Below are the code and all the weights of a small trained network. Each question names an input and a target symbol and asks about switching units off, where a switched-off unit gives its printed mean instead of its output.

import numpy as np


def w(rows, s, z=0):
    codes = np.array(rows[::2]) - 128.0
    scale = np.full(codes.shape[1], s)
    scale[-1] = z or s
    return codes * scale


def norm(h):
    return h / np.sqrt((h * h).mean(-1, keepdims=True) + 1e-5)


def f(y):
    return np.maximum(y, 0)


def softmax(a):
    e = np.exp(a - a.max(-1, keepdims=True))
    return e / e.sum(-1, keepdims=True)


def log_softmax(a):
    a = a - a.max(-1, keepdims=True)
    return a - np.log(np.exp(a).sum(-1, keepdims=True))


def net(x, mask):
    ids = ['ΛΞΩδζμ'.index(c) for c in x.split()]
    T = len(ids)
    res = E[ids] + P[:T]
    r = norm(res)
    for j in range(2):
        rows = slice(2 * j, 2 * j + 2)
        q, k, v = (r @ M[0][rows].T for M in (Q, K, V))
        z = softmax(np.where(np.tri(T) > 0, q @ k.T / 2**0.5, -1e9)) @ v
        o = O[0][rows]
        res = res + np.where(mask[j], z, o[:, -1]) @ o[:, :-1]
    y = f(norm(res) @ A[0][:, :-1].T + A[0][:, -1])
    res = res + np.where(mask[2:10], y, B[0][:, -1]) @ B[0][:, :-1]
    return log_softmax(norm(res)[-1] @ U[:, :-1].T + U[:, -1])


Q, K, V, O, A, B = {}, {}, {}, {}, {}, {}
E = w([
[244,135,112,44,145,156,32,189],'Λ',
[159,157,77,122,167,33,157,164],'Ξ',
[100,181,135,54,87,142,127,140],'Ω',
[138,187,223,155,218,30,101,191],'δ',
[109,119,92,100,175,164,136,85],'ζ',
[5,119,88,56,96,76,62,114],'μ',
],0.018)
P = w([
[236,65,182,85,56,97,196,161],'0',
[136,179,143,23,119,81,95,154],'1',
[216,89,100,139,136,194,142,119],'2',
[101,220,152,118,101,104,78,171],'3',
[157,122,96,221,153,188,228,161],'4',
[101,254,130,141,89,126,56,178],'5',
[198,174,156,239,170,141,224,91],'6',
],0.0083)
Q[0] = w([
[114,2,186,202,88,152,161,90],'h0',
[190,136,148,150,110,145,162,130],'h0',
[49,151,140,81,192,83,28,148],'h1',
[177,153,188,127,75,68,102,233],'h1',
],0.0086)
K[0] = w([
[231,82,190,127,207,62,124,44],'h0',
[144,239,228,231,243,175,137,169],'h0',
[80,237,20,85,59,190,102,91],'h1',
[214,208,86,156,2,96,147,219],'h1',
],0.0068)
V[0] = w([
[127,170,202,2,151,126,173,215],'h0',
[90,97,108,20,68,67,139,171],'h0',
[215,107,118,185,178,152,180,188],'h1',
[141,179,179,150,67,188,158,52],'h1',
],0.0059)
O[0] = w([
[95,198,210,102,48,214,91,131,254],'h0',
[147,109,88,254,126,114,126,73,254],'h0',
[125,65,116,134,137,135,101,49,108],'h1',
[221,154,89,140,97,103,139,88,67],'h1',
],0.0098,0.0072)
A[0] = w([
[67,33,111,162,74,155,107,23,98],'n0',
[149,122,166,129,127,75,29,134,252],'n1',
[90,108,119,178,192,170,100,75,173],'n2',
[182,27,118,177,103,216,151,160,84],'n3',
[146,64,103,255,202,194,242,50,250],'n4',
[186,103,86,201,99,217,132,106,142],'n5',
[28,183,159,124,82,101,94,189,199],'n6',
[85,151,115,17,74,236,71,153,201],'n7',
],0.008,0.002)
B[0] = w([
[135,78,132,92,247,182,148,95,153],'n0',
[34,87,91,158,185,122,170,135,212],'n1',
[129,134,103,106,43,202,83,182,159],'n2',
[214,207,166,126,129,174,88,62,155],'n3',
[147,213,151,120,190,70,115,152,181],'n4',
[82,80,93,147,105,2,107,83,176],'n5',
[222,72,100,84,116,156,110,98,254],'n6',
[101,142,141,197,133,96,197,127,244],'n7',
],0.0094,0.0095)
U = w([
[87,122,201,75,167,222,135,193,128],'Λ',
[187,51,97,31,135,144,134,128,249],'Ξ',
[217,182,168,94,57,215,61,135,95],'Ω',
[89,130,191,4,219,186,110,39,69],'δ',
[111,125,155,122,78,143,238,57,50],'ζ',
[1,121,101,165,117,28,119,129,102],'μ',
],0.0081,0.0018)

Each question gives the input, a string of symbols that net reads in full, and the target symbol t.
The units are the heads (2 rows each of Q, K, V and O) and the neurons (one row each of A and B). Each row of codes is followed by its name. A weight is (code - 128) times the scale printed after its matrix; where a second scale follows, it is the last column's (O, A, B and U).
mask holds one flag per unit, heads first, then neurons. A switched-off unit (its flag False) gives its mean, the last column of its rows in O or B, instead of its output. The means were averaged over made-up inputs and are rounded, as every weight is.
A unit's drop is (log p(t) with every unit on - log p(t) with that unit switched off) / (log p(t) with every unit on - log p(t) with every unit switched off).
The circuit of an input: a set's keep is (log p(t) with only the set's units on - log p(t) with every unit switched off) / (log p(t) with every unit on - log p(t) with every unit switched off). Starting from all 10 units, units are removed one at a time, each time the one whose removal leaves the highest keep (on an exact tie, the one counted first), for as long as the keep stays at least 0.8.
circuit, biggest first: the units of the circuit, biggest drop first
unit that matters most: the unit with the biggest drop
k most important neurons: the k neurons with the biggest drops, biggest first
which heads matter: for each layer, one digit per head in row order, 1 if its drop is at least 0.15 and else 0, layers parted by /
drop of u: that unit's drop, to one decimal
input ζ δ ζ ζ Λ δ, target δ: unit that matters most : h0
input Λ Ω Λ Ξ, target Ω: circuit, biggest first : (h0, n6)
input Ω Λ ζ δ Ξ δ, target Ω: which heads matter : 11
input Ξ δ Ξ, target Λ: 2 most important neurons : (n6, n5)
input δ μ Ω Ξ, target Ω: circuit, biggest first : (n7, n5)
input ζ Λ ζ Ξ, target Ξ: which heads matter : 00
input Ξ Λ δ μ Λ ζ Λ, target δ: which heads matter : 11
input Λ μ δ Λ, target μ: which heads matter : 00
input Λ ζ Λ δ, target δ: circuit, biggest first : (n7, h0, h1)
input Ξ δ ζ Λ, target Λ: which heads matter : 10
input δ Λ Ξ Ω ζ, target δ: which heads matter : 01
input δ ζ Λ Λ Ξ Λ, target Λ: 3 most important neurons : (n1, n7, n5)
input ζ μ Λ δ Ω ζ, target Ω: which heads matter : 01
input μ Λ δ δ δ Λ μ, target Ω: unit that matters most : h1
input μ Λ Ω Λ μ Λ, target μ: 2 most important neurons : (n6, n1)
input Λ Ω δ μ μ, target Ξ: 3 most important neurons : (n6, n7, n1)
input Λ δ δ δ ζ, target δ: 2 most important neurons : (n0, n4)
input Ξ Ξ Ξ δ Ξ Ξ, target Ξ: drop of n6 : 0.8
input δ Ω Ξ Λ Λ δ, target Ω: drop of n2 : -0.1
input Ω Λ μ Ξ μ ζ, target μ: drop of n2 : -0.1
